[[101 136 130 120]
 [129 131 144 139]
 [129 136 128 131]] Out: 136

[[127 114 133 127]
 [122 149 131 129]
 [129 104 119 130]] Out: 104

[[149 119 124 100]
 [114 120 125 120]
 [120 132 143 113]] Out: 132

[[144 116 133 120]
 [101 135 156 125]
 [126 136 129 136]] Out: 136

[[116 108 143 115]
 [152 135 122 131]
 [113 136 130 123]] Out: 136

[[121 139 107 128]
 [116 135 137 119]
 [129 115 135 121]] Out: 115

[[148 140 135 101]
 [138 148 128 125]
 [148 140 135 102]] Out: 140

[[136 147 120 110]
 [126 153 137 138]
 [135 108 124 118]] Out: 108

[[102 155 144 119]
 [127 118 142 149]
 [127 109 126 118]] Out: 109

[[119 141 142 132]
 [153 117 116 127]
 [142 123 123 130]] Out: 123
---
[[122, 136, 136, 143, 127, 127],
 [126, 106, 145, 125, 124, 134]] | 134

[[122, 99, 156, 124, 127],
 [122, 113, 146, 125, 125],
 [134, 130, 124, 130, 134]] | 125

[[127, 129, 135, 101, 125, 99],
 [145, 140, 116, 115, 145, 115],
 [150, 140, 114, 116, 149, 116]] | 115

[[134, 138, 128, 105, 100, 121],
 [132, 122, 127, 118, 143, 153]] | 153

[[127, 106, 130, 121],
 [129, 116, 129, 126],
 [124, 136, 121, 113]] | 126

[[128, 145, 134, 145, 107, 104, 145],
 [104, 143, 131, 146, 121, 121, 145]] | 145
---
[136 104 116 143 135 106] ⇒ 135
[145 157 142 141 126] ⇒ 141
[154 154 139 123 104 152] ⇒ 104
[132 106 131 131 135 129 118] ⇒ 129
[118 149 127 139 124 114] ⇒ 124
[124 106 157 137 111 157 123] ⇒ 157
---
[141 153 135 155 111 128 100] >> 155, 100

[139 106 110 100 118 147 134] >> 147, 100

[152 150 127 113] >> 152, 113

[116 101 103 142 128 115 154] >> 154, 101

[117 108 114 101] >> 117, 101

[[130 135 121 118]
 [128 121 140 128]
 [129 128 106 123]] >> 140, 106

[[139 119 154 139]
 [155 141 118 135]] >> 155, 118

[[118 137 149 158 147]
 [111 110 147 147 113]] >> 158, 110
---
[[134 125 127 122 131 130]
 [135 124 128 122 131 129]
 [156 109 127 117 118 131]] -> 118

[[144 127 135 126 138 141 117]
 [114 137 107 107 105 121 142]
 [127 137 109 133 107 109 133]] -> 109

[[125 133 116 126 137 124 123]
 [124 127 136 130 106 131 130]
 [126 130 123 129 125 127 126]] -> 127

[[143 132 145 134]
 [138 133 158 112]
 [154 140 134 129]] -> 134

[[151 126 148 155 148 137]
 [134 132 136 127 116 119]
 [112 115 117 116 108 127]] -> 108

[[116 112 145 118 115]
 [110 125 130 147 111]
 [148 103 129 141 131]] -> 141

[[130 130 107 133 130 132]
 [127 126 130 128 129 127]
 [127 121 157 124 123 125]] -> 123
---
Q: 139  148  128  105  146  133
A: 139
Q: 140  130  128  102  131  134  122
A: 140
Q: 124  106  111  125
A: 124
Q: 154  112  102  114
A: 154
Q: 111  135  151  116
A: 111
Q: 146  139  156  137
A: 146
Q: 150  126  129  143  123  122
A: 150
Q: 133  149  126  121  131  124  133
A: 133
---
[[111 117 126 149 111]
 [129 110 122 119 101]
 [151 133 150 143 106]]: 122

[[120 126 131 128 153 131]
 [136 127 121 127 128 131]
 [156 135 125 128 138 126]]: 127

[[107 133 135 127]
 [148 132 104 121]
 [119 122 128 118]]: 132

[[119 124 116 112 118 120 130]
 [114 153 125 140 134 123 112]
 [149 125 134 130 110 146 153]]: 134

[[119 109 111 108 124]
 [110 155 132 139 129]
 [138 147 145 147 132]]: 132

[[131 148 156 145 151 129 109]
 [119 122 108 121 115 130 146]
 [128 126 129 129 130 130 127]]: 115

[[125 131 102 122 133]
 [124 112 123 133 123]
 [132 118 151 138 114]]: 123
